Below are the code and all the weights of a small trained network. Each question names an input and a class and asks about switching units off, where a switched-off unit gives its printed mean instead of its output.

import numpy as np


def w(rows, s, z=0):
    codes = np.array(rows[::2]) - 128.0
    scale = np.full(codes.shape[1], s)
    scale[-1] = z or s
    return codes * scale


def norm(h):
    return h / np.sqrt((h * h).mean(-1, keepdims=True) + 1e-5)


def f(y):
    return np.maximum(y, 0)


def log_softmax(a):
    a = a - a.max(-1, keepdims=True)
    return a - np.log(np.exp(a).sum(-1, keepdims=True))


def net(x, mask):
    res = np.array(x, float).reshape(1, 8) / 4 @ E
    u = 0
    for l in range(2):
        y = f(norm(res) @ A[l][:, :-1].T + A[l][:, -1])
        res = res + np.where(mask[u : u + 4], y, B[l][:, -1]) @ B[l][:, :-1]
        u += 4
    return log_softmax(norm(res)[-1] @ U[:, :-1].T + U[:, -1])


A, B = {}, {}
E = w([
[127,146,111,117,119,122,111],'x0',
[125,121,135,115,116,151,127],'x1',
[110,147,99,148,167,111,90],'x2',
[110,142,139,133,158,128,113],'x3',
[75,157,2,49,229,203,194],'x4',
[114,133,169,144,170,120,141],'x5',
[36,44,130,55,144,35,111],'x6',
[116,154,155,96,129,136,115],'x7',
],0.0077)
A[0] = w([
[108,113,96,112,93,79,36,92],'0.n1',
[129,203,94,136,144,172,192,47],'0.n2',
[254,179,131,145,164,175,90,253],'0.n3',
[136,107,43,26,221,179,230,254],'0.n4',
],0.0065,0.003)
B[0] = w([
[110,135,196,109,68,131,165,155],'0.n1',
[97,163,147,253,84,171,226,166],'0.n2',
[158,117,111,165,149,224,117,218],'0.n3',
[138,206,85,105,152,96,159,254],'0.n4',
],0.011,0.0085)
A[1] = w([
[146,184,117,202,106,175,137,114],'1.n1',
[118,141,201,196,102,2,112,115],'1.n2',
[205,136,140,223,112,136,32,189],'1.n3',
[218,217,158,154,123,140,135,246],'1.n4',
],0.0057,0.0011)
B[1] = w([
[62,130,111,251,150,154,134,242],'1.n1',
[61,69,102,78,96,203,198,212],'1.n2',
[165,89,182,40,147,89,28,244],'1.n3',
[196,102,189,154,120,151,50,253],'1.n4',
],0.012,0.0051)
U = w([
[201,60,162,183,163,224,34,99],'0',
[47,52,148,52,67,108,170,192],'1',
[111,245,26,255,173,230,197,3],'2',
[117,218,6,19,229,31,182,247],'3',
],0.0085,0.0013)

Each question gives the input, the list of numbers given to net, and the class t.
The units are the neurons (one row each of A and B). Each row of codes is followed by its name. A weight is (code - 128) times the scale printed after its matrix; where a second scale follows, it is the last column's (A, B and U).
mask holds one flag per neuron, layer by layer. A switched-off neuron (its flag False) gives its mean, the last column of its row in B, instead of its output. The means were averaged over made-up inputs and are rounded, as every weight is.
A unit's drop is (log p(t) with every unit on - log p(t) with that unit switched off) / (log p(t) with every unit on - log p(t) with every unit switched off).
The circuit of an input: a set's keep is (log p(t) with only the set's units on - log p(t) with every unit switched off) / (log p(t) with every unit on - log p(t) with every unit switched off). Starting from all 8 units, units are removed one at a time, each time the one whose removal leaves the highest keep (on an exact tie, the one counted first), for as long as the keep stays at least 0.8.
circuit, biggest first: the units of the circuit, biggest drop first
most important unit: the unit with the biggest drop
top k neurons: the k neurons with the biggest drops, biggest first
k most important neurons of layer l: the k neurons of layer l with the biggest drops, biggest first
drop of u: that unit's drop, to one decimal
input [3,4,2,-4,0,-5,1,-8], class 1: circuit, biggest first : (0.n3; 0.n1)
input [-7,-1,2,7,2,-6,1,-2], class 3: circuit, biggest first : (0.n3; 1.n1)
input [-2,-5,-3,6,-1,8,-8,2], class 0: top 3 neurons : (0.n4; 1.n3; 1.n4)
input [4,7,5,7,3,-6,1,-3], class 3: 2 most important neurons of layer 0 : (0.n3; 0.n4)
input [-4,5,-4,-4,3,6,1,0], class 3: top 2 neurons : (0.n3; 0.n4)
input [-1,-3,-7,-5,-3,-1,1,-4], class 1: circuit, biggest first : (0.n3; 1.n2)
input [-2,8,-7,-4,5,6,2,-2], class 3: most important neuron of layer 1 : (1.n1)
input [0,-3,3,7,-7,8,1,0], class 1: top 2 neurons : (1.n2; 0.n3)
input [-1,-4,-6,-7,1,-8,1,1], class 3: top 3 neurons : (0.n3; 0.n2; 1.n1)
input [6,-5,0,4,-2,1,-8,0], class 0: top 3 neurons : (1.n3; 0.n4; 1.n4)
input [6,-6,0,-4,-1,-8,-4,-4], class 0: top 2 neurons : (1.n3; 0.n4)
input [-4,2,-4,-1,-3,-8,2,4], class 1: top 2 neurons : (0.n3; 1.n4)
input [1,6,6,-1,1,1,2,8], class 3: drop of 0.n2 : 0.0
input [-6,2,6,1,6,-3,2,-5], class 3: drop of 0.n4 : 0.2
input [6,-7,-5,8,-8,6,4,-8], class 1: most important unit : 1.n2
input [-6,1,7,-7,6,7,1,-8], class 3: drop of 0.n4 : 0.5
